[[125 129 150 105 102]
 [128 125 128 103 106]
 [124 130 150 104 102]
 [125 131 150 104 102]
 [133 128 130 127 108]]
=>
[125 125 150 104 108]

[[124 130 130 125]
 [127 127 133 125]
 [138 130 121 106]
 [118 124 148 140]]
=>
[124 127 121 140]

[[110 109 103]
 [119 127 109]
 [122 134 133]
 [109 115 101]
 [142 158 152]]
=>
[110 127 133]

[[109 147]
 [134 122]
 [101 155]
 [150 106]]
=>
[109 122]

[[120 127 126]
 [151 129 132]
 [118 127 126]
 [150 128 132]]
=>
[120 129 126]

[[151 116]
 [111 130]]
=>
[151 130]

[[125 119]
 [126 106]]
=>
[125 106]

[[153 141 139 128]
 [149 143 138 129]]
=>
[153 143]
---
[[120 130 135 130 116 123 125 139 143 124 126 134 138 121 135 123]
 [139 130 141 113 133 130 126 127 137 140 121 128 138 130 127 126]
 [133 125 130 108 133 120 131 111 126 131 135 117 142 141 126 146]
 [129 131 140 111 119 110 129 120 144 126 134 127 132 138 127 141]
 [142 122 127 120 129 133 117 124 128 117 126 130 130 139 126 126]
 [155 130 116 130 118 125 137 112 120 131 128 131 128 127 130 143]]
=>
[[120 130 135 130 116 123 125 139 143 124 126 134 138 121 135 123]
 [133 125 130 108 133 120 131 111 126 131 135 117 142 141 126 146]
 [142 122 127 120 129 133 117 124 128 117 126 130 130 139 126 126]]

[[138 130 127 124 128 135]
 [135 133 128 123 126 137]
 [126 128 120 142 135 121]
 [125 128 121 145 139 120]
 [135 156 122 129 129 137]
 [121 138 133 133 125 122]
 [133 130 136 113 118 142]]
=>
[[138 130 127 124 128 135]
 [126 128 120 142 135 121]
 [135 156 122 129 129 137]
 [133 130 136 113 118 142]]

[[126 132 135 129 108 124 143 122]
 [136 131 120 135 130 121 130 137]
 [123 134 138 130 103 120 141 113]
 [125 135 136 132 103 119 144 117]
 [122 132 132 129 124 122 119 109]
 [120 132 137 127 113 123 127 107]
 [121 131 138 126 110 125 134 112]
 [136 134 121 137 126 116 131 132]
 [126 136 128 135 122 112 119 107]
 [126 135 135 133 103 118 145 119]
 [122 129 132 126 129 127 118 114]
 [125 134 136 131 103 119 143 117]]
=>
[[126 132 135 129 108 124 143 122]
 [123 134 138 130 103 120 141 113]
 [122 132 132 129 124 122 119 109]
 [121 131 138 126 110 125 134 112]
 [126 136 128 135 122 112 119 107]
 [122 129 132 126 129 127 118 114]]

[[130 116 137 127 133 122 125]
 [128 130 136 126 133 126 124]
 [126 118 134 126 131 125 124]
 [127 122 135 127 136 120 119]
 [131 135 136 128 130 129 130]
 [129 105 139 126 137 122 121]
 [127 119 136 126 134 123 121]
 [126 133 132 128 129 134 129]
 [126 132 135 128 128 136 128]]
=>
[[130 116 137 127 133 122 125]
 [126 118 134 126 131 125 124]
 [131 135 136 128 130 129 130]
 [127 119 136 126 134 123 121]
 [126 132 135 128 128 136 128]]

[[136 130 122 123 138 128]
 [134 122 136 134 126 133]
 [104 137 119 124 131 117]
 [106 126 134 133 115 115]
 [131 130 123 121 129 129]
 [132 124 137 132 116 137]]
=>
[[136 130 122 123 138 128]
 [104 137 119 124 131 117]
 [131 130 123 121 129 129]]

[[132 136 130]
 [151 138 128]
 [104 131 132]]
=>
[[132 136 130]
 [104 131 132]]

[[147 114]
 [139 150]]
=>
[[147 114]]

[[126 115 112 134 119 142 130 130 131 128 122 139]
 [137 123 122 114 126 135 129 114 124 124 135 134]
 [118 123 121 158 131 135 135 137 122 132 134 133]
 [134 110 105 129 125 146 133 113 119 126 140 143]
 [120 117 115 149 123 140 133 137 128 131 125 137]]
=>
[[126 115 112 134 119 142 130 130 131 128 122 139]
 [118 123 121 158 131 135 135 137 122 132 134 133]
 [120 117 115 149 123 140 133 137 128 131 125 137]]
